Here is a tiny trained network, its code and every weight. The questions are about switching its units off for an input and a class, where a switched-off unit gives its printed mean instead of its output.

import numpy as np


def w(rows, s, z=0):
    codes = np.array(rows[::2]) - 128.0
    scale = np.full(codes.shape[1], s)
    scale[-1] = z or s
    return codes * scale


def f(y):
    return y / 2 * (1 + np.tanh(0.7978845608 * (y + 0.044715 * y**3)))


def log_softmax(a):
    a = a - a.max(-1, keepdims=True)
    return a - np.log(np.exp(a).sum(-1, keepdims=True))


def net(x, mask):
    res = np.array(x, float).reshape(1, 4) / 4 @ E
    y = f(res @ A[0][:, :-1].T + A[0][:, -1])
    res = res + np.where(mask, y, B[0][:, -1]) @ B[0][:, :-1]
    return log_softmax(res[-1] @ U[:, :-1].T + U[:, -1])


A, B = {}, {}
E = w([
[254,101,128],'x0',
[162,228,47],'x1',
[131,128,126],'x2',
[115,61,33],'x3',
],0.0052)
A[0] = w([
[143,194,227,74],'N1',
[138,187,197,62],'N2',
[113,73,52,54],'N3',
[147,117,131,3],'N4',
[130,120,125,94],'N5',
[65,150,129,86],'N6',
[147,209,71,42],'N7',
[138,149,113,119],'N8',
[144,194,81,70],'N9',
[5,170,124,59],'N10',
[144,186,88,62],'N11',
[132,167,166,39],'N12',
[116,28,193,41],'N13',
[115,62,169,67],'N14',
[137,93,93,77],'N15',
[130,145,143,15],'N16',
[118,79,159,105],'N17',
[125,100,145,108],'N18',
[132,131,137,37],'N19',
[110,68,40,68],'N20',
[147,211,228,62],'N21',
[117,63,171,95],'N22',
[41,156,128,93],'N23',
[229,100,136,51],'N24',
[122,98,146,99],'N25',
[118,86,152,78],'N26',
[125,123,130,141],'N27',
[148,204,76,48],'N28',
[117,81,158,85],'N29',
[143,189,84,72],'N30',
[146,203,76,55],'N31',
[130,129,130,121],'N32',
[252,102,146,72],'N33',
[113,96,77,78],'N34',
[112,70,47,68],'N35',
[116,57,175,88],'N36',
[125,117,110,32],'N37',
[122,129,128,124],'N38',
[141,193,79,96],'N39',
],0.011,0.0057)
B[0] = w([
[118,28,98,223],'N1',
[109,62,82,157],'N2',
[94,67,75,143],'N3',
[62,174,2,55],'N4',
[113,131,106,91],'N5',
[169,161,94,150],'N6',
[53,162,161,172],'N7',
[117,134,144,130],'N8',
[72,153,164,162],'N9',
[192,220,10,251],'N10',
[78,149,149,136],'N11',
[93,102,74,88],'N12',
[33,183,180,204],'N13',
[66,167,141,150],'N14',
[135,98,95,100],'N15',
[66,134,43,57],'N16',
[100,153,149,152],'N17',
[110,144,129,121],'N18',
[95,134,78,58],'N19',
[100,49,96,175],'N20',
[95,22,68,231],'N21',
[83,164,160,176],'N22',
[192,179,75,206],'N23',
[175,196,49,186],'N24',
[106,145,127,114],'N25',
[89,153,124,112],'N26',
[133,128,135,146],'N27',
[53,162,154,165],'N28',
[93,154,136,129],'N29',
[80,149,162,153],'N30',
[56,161,160,168],'N31',
[126,129,124,120],'N32',
[192,215,17,255],'N33',
[125,85,106,117],'N34',
[101,56,95,163],'N35',
[71,171,160,183],'N36',
[72,135,55,59],'N37',
[128,128,126,124],'N38',
[78,148,184,187],'N39',
],0.034,0.0022)
U = w([
[11,222,204,106],'0',
[139,144,127,254],'1',
[170,232,26,48],'2',
[74,2,76,71],'3',
],0.0033,0.0084)

Each question gives the input, the list of numbers given to net, and the class t.
The units are the neurons (one row each of A and B). Each row of codes is followed by its name. A weight is (code - 128) times the scale printed after its matrix; where a second scale follows, it is the last column's (A, B and U).
mask holds one flag per neuron, in row order. A switched-off neuron (its flag False) gives its mean, the last column of its row in B, instead of its output. The means were averaged over made-up inputs and are rounded, as every weight is.
A unit's drop is (log p(t) with every unit on - log p(t) with that unit switched off) / (log p(t) with every unit on - log p(t) with every unit switched off).
The circuit of an input: a set's keep is (log p(t) with only the set's units on - log p(t) with every unit switched off) / (log p(t) with every unit on - log p(t) with every unit switched off). Starting from the 12 units with the biggest drops (on a tie, the unit counted first), units are removed one at a time, each time the one whose removal leaves the highest keep (on an exact tie, the one counted first), for as long as the keep stays at least 0.8.
units of the circuit, in order: the units of the circuit, biggest drop first
unit that matters most: the unit with the biggest drop
top k neurons: the k neurons with the biggest drops, biggest first
drop of u: that unit's drop, to one decimal
input [-2,-7,7,-6], class 0: units of the circuit, in order	(N13, N36)
input [8,0,0,8], class 2: unit that matters most	N33
input [3,-4,0,-5], class 3: units of the circuit, in order	(N1, N21)
input [-8,-6,-3,6], class 2: top 2 neurons	(N10, N23)
input [3,3,0,-4], class 3: units of the circuit, in order	(N10, N21, N13)
input [-4,0,-6,7], class 3: units of the circuit, in order	(N20, N35)
input [-6,3,3,-8], class 3: units of the circuit, in order	(N21, N1)
input [-7,-2,4,3], class 2: top 2 neurons	(N10, N23)
input [-1,6,-5,-7], class 3: top 3 neurons	(N21, N1, N2)
input [5,-6,4,8], class 3: top 2 neurons	(N20, N35)
input [-3,-5,1,8], class 3: top 3 neurons	(N20, N35, N3)
input [7,5,4,-8], class 3: top 2 neurons	(N21, N1)
input [-4,-5,-3,2], class 0: top 2 neurons	(N33, N13)
input [7,7,6,-7], class 0: units of the circuit, in order	(N7)
input [-6,4,-5,2], class 2: top 2 neurons	(N10, N23)
input [2,5,-1,-6], class 3: drop of N2	0.1
input [6,-6,-6,3], class 0: drop of N32	0.0
input [-7,3,-4,6], class 2: drop of N23	0.3
